Below are the code and all the weights of a small trained network. Each question names an input and a class and asks about switching units off, where a switched-off unit gives its printed mean instead of its output.

import numpy as np


def w(rows, s, z=0):
    codes = np.array(rows[::2]) - 128.0
    scale = np.full(codes.shape[1], s)
    scale[-1] = z or s
    return codes * scale


def f(y):
    return np.maximum(y, 0)


def log_softmax(a):
    a = a - a.max(-1, keepdims=True)
    return a - np.log(np.exp(a).sum(-1, keepdims=True))


def net(x, mask):
    res = np.array(x, float).reshape(1, 3) / 4 @ E
    y = f(res @ A[0][:, :-1].T + A[0][:, -1])
    res = res + np.where(mask, y, B[0][:, -1]) @ B[0][:, :-1]
    return log_softmax(res[-1] @ U[:, :-1].T + U[:, -1])


A, B = {}, {}
E = w([
[175,137,205,127,57,146,140,79],'x0',
[176,111,144,137,245,200,47,75],'x1',
[107,233,124,229,118,140,89,216],'x2',
],0.012)
A[0] = w([
[176,135,191,123,53,139,117,40,169],'neuron 0',
[132,147,130,135,142,150,131,132,36],'neuron 1',
[118,111,95,132,186,136,122,135,106],'neuron 2',
[137,153,125,173,248,155,71,162,178],'neuron 3',
[135,153,189,163,98,144,123,112,110],'neuron 4',
[111,99,135,75,23,101,167,120,171],'neuron 5',
[130,87,111,49,177,143,125,68,252],'neuron 6',
[103,85,77,78,138,83,139,169,148],'neuron 7',
[115,187,105,194,110,124,122,241,151],'neuron 8',
],0.014,0.0041)
B[0] = w([
[71,104,29,108,113,147,218,69,214],'neuron 0',
[153,154,101,142,110,92,113,162,139],'neuron 1',
[177,113,111,114,110,129,159,109,169],'neuron 2',
[153,243,166,125,93,153,131,75,252],'neuron 3',
[125,154,101,113,130,145,155,90,170],'neuron 4',
[140,174,164,114,38,154,175,117,215],'neuron 5',
[130,27,166,136,126,81,126,96,219],'neuron 6',
[110,127,161,128,65,150,171,97,173],'neuron 7',
[71,106,183,126,105,79,104,249,242],'neuron 8',
],0.018,0.02)
U = w([
[187,189,160,174,170,177,62,84,103],'0',
[49,54,81,145,158,120,152,90,16],'1',
[213,108,83,143,112,112,124,172,4],'2',
[107,128,133,120,27,160,226,48,229],'3',
[111,16,159,136,132,49,136,92,114],'4',
[37,166,184,172,96,110,87,254,150],'5',
],0.0087,0.003)

Each question gives the input, the list of numbers given to net, and the class t.
The units are the neurons (one row each of A and B). Each row of codes is followed by its name. A weight is (code - 128) times the scale printed after its matrix; where a second scale follows, it is the last column's (A, B and U).
mask holds one flag per neuron, in row order. A switched-off neuron (its flag False) gives its mean, the last column of its row in B, instead of its output. The means were averaged over made-up inputs and are rounded, as every weight is.
A unit's drop is (log p(t) with every unit on - log p(t) with that unit switched off) / (log p(t) with every unit on - log p(t) with every unit switched off).
The circuit of an input: a set's keep is (log p(t) with only the set's units on - log p(t) with every unit switched off) / (log p(t) with every unit on - log p(t) with every unit switched off). Starting from all 9 units, units are removed one at a time, each time the one whose removal leaves the highest keep (on an exact tie, the one counted first), for as long as the keep stays at least 0.8.
units of the circuit, in order: the units of the circuit, biggest drop first
unit that matters most: the unit with the biggest drop
top k neurons: the k neurons with the biggest drops, biggest first
drop when u is switched off: that unit's drop, to one decimal
input [0,2,-4], class 4: unit that matters most => neuron 3
input [-7,-6,-1], class 5: top 2 neurons => (neuron 0; neuron 8)
input [-3,7,7], class 0: top 2 neurons => (neuron 3; neuron 2)
input [3,3,-4], class 4: units of the circuit, in order => (neuron 3; neuron 6)
input [-6,4,3], class 0: units of the circuit, in order => (neuron 3; neuron 0)
input [-4,2,-4], class 4: top 2 neurons => (neuron 6; neuron 5)
input [-3,-1,-5], class 4: top 2 neurons => (neuron 3; neuron 6)
input [-1,7,0], class 0: units of the circuit, in order => (neuron 0; neuron 5)
input [1,4,2], class 0: top 2 neurons => (neuron 0; neuron 5)
input [2,6,3], class 0: top 2 neurons => (neuron 5; neuron 0)
input [-5,6,-6], class 4: top 2 neurons => (neuron 6; neuron 5)
input [-4,3,-5], class 4: drop when neuron 6 is switched off => 0.5
input [0,8,7], class 0: drop when neuron 3 is switched off => 1.3
input [-6,7,-7], class 4: unit that matters most => neuron 6
input [-7,4,-6], class 4: drop when neuron 6 is switched off => 1.5
input [-4,7,1], class 0: drop when neuron 0 is switched off => 0.3
